Below are the code and all the weights of a small trained network. Each question names an input and a class and asks about switching units off, where a switched-off unit gives its printed mean instead of its output.

import numpy as np


def w(rows, s, z=0):
    codes = np.array(rows[::2]) - 128.0
    scale = np.full(codes.shape[1], s)
    scale[-1] = z or s
    return codes * scale


def f(y):
    return np.maximum(y, 0)


def log_softmax(a):
    a = a - a.max(-1, keepdims=True)
    return a - np.log(np.exp(a).sum(-1, keepdims=True))


def net(x, mask):
    res = np.array(x, float).reshape(1, 6) / 4 @ E
    y = f(res @ A[0][:, :-1].T + A[0][:, -1])
    res = res + np.where(mask, y, B[0][:, -1]) @ B[0][:, :-1]
    return log_softmax(res[-1] @ U[:, :-1].T + U[:, -1])


A, B = {}, {}
E = w([
[81,195,214,63,111,44,93,165],'x0',
[89,101,69,7,205,114,180,146],'x1',
[203,167,162,84,53,174,242,148],'x2',
[123,127,133,127,130,133,128,123],'x3',
[214,164,160,115,221,180,101,125],'x4',
[182,89,178,157,160,38,177,30],'x5',
],0.011)
A[0] = w([
[151,126,137,115,147,175,113,106,62],'N0',
[187,88,203,146,181,52,159,99,57],'N1',
[104,185,207,100,68,58,82,164,44],'N2',
[151,65,174,176,159,23,200,40,49],'N3',
[126,135,89,77,190,107,185,153,36],'N4',
[121,153,92,48,135,128,243,125,86],'N5',
[160,112,65,214,86,221,123,50,54],'N6',
[85,170,114,119,121,230,84,224,45],'N7',
[106,133,69,75,156,96,134,103,65],'N8',
[76,81,118,198,197,57,82,84,113],'N9',
[246,170,169,111,239,161,74,174,30],'N10',
[101,178,155,84,120,124,91,142,60],'N11',
[171,191,166,212,76,131,79,115,63],'N12',
[117,141,100,115,56,107,179,145,61],'N13',
[176,144,151,128,60,122,172,172,55],'N14',
[196,190,186,76,50,187,225,90,137],'N15',
[180,150,125,106,60,119,238,153,74],'N16',
[217,179,158,95,198,166,74,125,28],'N17',
[192,42,55,188,151,173,158,144,85],'N18',
[109,162,221,19,123,65,94,94,82],'N19',
[103,64,131,20,210,63,179,186,75],'N20',
[158,114,196,231,25,131,107,145,75],'N21',
[115,151,176,91,125,100,111,143,50],'N22',
[106,39,140,152,157,76,61,150,51],'N23',
[72,119,64,158,175,83,33,98,77],'N24',
[163,181,162,196,121,148,73,102,29],'N25',
[5,72,107,167,28,60,184,136,92],'N26',
[164,88,53,145,123,169,142,78,26],'N27',
[115,88,70,34,213,91,164,148,41],'N28',
[143,226,164,111,138,54,103,162,74],'N29',
[96,146,99,154,176,116,41,126,89],'N30',
[59,174,93,134,98,210,91,201,68],'N31',
[149,235,198,146,95,64,79,143,107],'N32',
[184,216,154,137,235,174,106,125,13],'N33',
[115,81,140,49,154,140,134,118,35],'N34',
[96,61,67,154,61,110,164,121,3],'N35',
[111,154,87,134,128,157,79,168,37],'N36',
],0.011,0.0031)
B[0] = w([
[131,111,128,88,77,131,122,90,151],'N0',
[153,138,112,179,55,84,207,128,203],'N1',
[115,71,91,75,174,196,159,80,211],'N2',
[190,128,119,186,34,45,227,137,229],'N3',
[64,89,148,179,113,145,100,178,179],'N4',
[86,101,161,173,162,128,78,194,206],'N5',
[104,81,93,108,124,221,138,108,220],'N6',
[196,131,95,195,50,32,205,147,223],'N7',
[82,121,172,172,116,164,105,145,167],'N8',
[181,195,132,130,216,113,128,187,203],'N9',
[116,134,166,65,101,79,80,50,207],'N10',
[118,138,72,87,112,163,181,118,169],'N11',
[51,69,176,204,125,140,97,223,208],'N12',
[154,146,128,101,156,82,98,81,175],'N13',
[125,171,134,110,181,120,107,164,189],'N14',
[206,223,167,144,216,141,98,182,252],'N15',
[229,199,163,120,222,168,96,163,217],'N16',
[116,123,140,57,103,42,27,51,189],'N17',
[107,90,60,34,109,205,177,108,213],'N18',
[170,103,61,83,114,193,187,95,210],'N19',
[60,89,120,174,120,134,108,178,213],'N20',
[44,82,140,193,125,116,52,207,230],'N21',
[133,114,72,96,109,183,196,101,165],'N22',
[176,170,126,119,185,143,119,151,174],'N23',
[171,204,123,103,221,163,95,186,193],'N24',
[64,103,163,175,114,149,108,149,182],'N25',
[126,144,179,35,70,75,19,1,221],'N26',
[114,115,81,104,126,198,185,120,185],'N27',
[84,66,175,202,122,144,116,160,207],'N28',
[124,102,68,82,108,194,126,130,189],'N29',
[189,191,143,127,233,137,106,161,176],'N30',
[191,128,93,191,81,36,187,122,219],'N31',
[81,68,106,139,128,195,164,137,210],'N32',
[120,121,172,80,117,90,101,49,190],'N33',
[67,119,143,176,131,128,127,138,163],'N34',
[105,124,133,22,117,110,100,37,180],'N35',
[156,167,106,183,85,90,191,158,169],'N36',
],0.0087,0.018)
U = w([
[176,209,147,131,233,172,107,158,144],'0',
[31,69,160,197,139,170,89,165,85],'1',
[111,84,62,75,142,251,191,90,48],'2',
[176,143,114,185,84,55,217,120,178],'3',
[101,135,173,61,121,90,46,30,247],'4',
],0.011,0.0013)

Each question gives the input, the list of numbers given to net, and the class t.
The units are the neurons (one row each of A and B). Each row of codes is followed by its name. A weight is (code - 128) times the scale printed after its matrix; where a second scale follows, it is the last column's (A, B and U).
mask holds one flag per neuron, in row order. A switched-off neuron (its flag False) gives its mean, the last column of its row in B, instead of its output. The means were averaged over made-up inputs and are rounded, as every weight is.
A unit's drop is (log p(t) with every unit on - log p(t) with that unit switched off) / (log p(t) with every unit on - log p(t) with every unit switched off).
The circuit of an input: a set's keep is (log p(t) with only the set's units on - log p(t) with every unit switched off) / (log p(t) with every unit on - log p(t) with every unit switched off). Starting from the 12 units with the biggest drops (on a tie, the unit counted first), units are removed one at a time, each time the one whose removal leaves the highest keep (on an exact tie, the one counted first), for as long as the keep stays at least 0.8.
circuit, biggest first: the units of the circuit, biggest drop first
top k neurons: the k neurons with the biggest drops, biggest first
drop when u is switched off: that unit's drop, to one decimal
input [-4,-6,-6,-8,-8,-8], class 3: circuit, biggest first	(N31)
input [-3,-8,7,2,6,-2], class 1: top 3 neurons	(N12, N21, N25)
input [0,-7,-1,1,4,7], class 1: top 2 neurons	(N12, N21)
input [-8,7,8,2,3,-5], class 0: top 3 neurons	(N15, N16, N5)
input [-1,8,-3,-1,-4,8], class 1: top 2 neurons	(N20, N28)
input [-7,-1,2,-8,-8,7], class 4: top 2 neurons	(N26, N35)
input [5,7,-7,-8,-1,6], class 0: top 2 neurons	(N9, N24)
input [7,8,4,-2,-7,3], class 1: top 2 neurons	(N5, N20)
input [-8,3,-7,-6,-5,-7], class 2: top 3 neurons	(N18, N15, N6)
input [-7,-5,-6,-6,-4,-8], class 3: top 2 neurons	(N31, N7)
input [-5,-8,7,1,7,0], class 1: top 4 neurons	(N12, N21, N25, N6)
input [5,4,-5,5,-2,-2], class 0: top 2 neurons	(N24, N30)
input [8,1,7,3,-2,-3], class 2: top 2 neurons	(N2, N19)
input [5,-1,1,4,-6,-6], class 3: circuit, biggest first	(N31)
input [-5,5,7,-5,-8,-7], class 4: drop when N9 is switched off	0.2
input [7,4,3,-2,6,6], class 2: drop when N19 is switched off	0.7
input [4,4,-3,1,-5,-3], class 4: drop when N9 is switched off	0.0
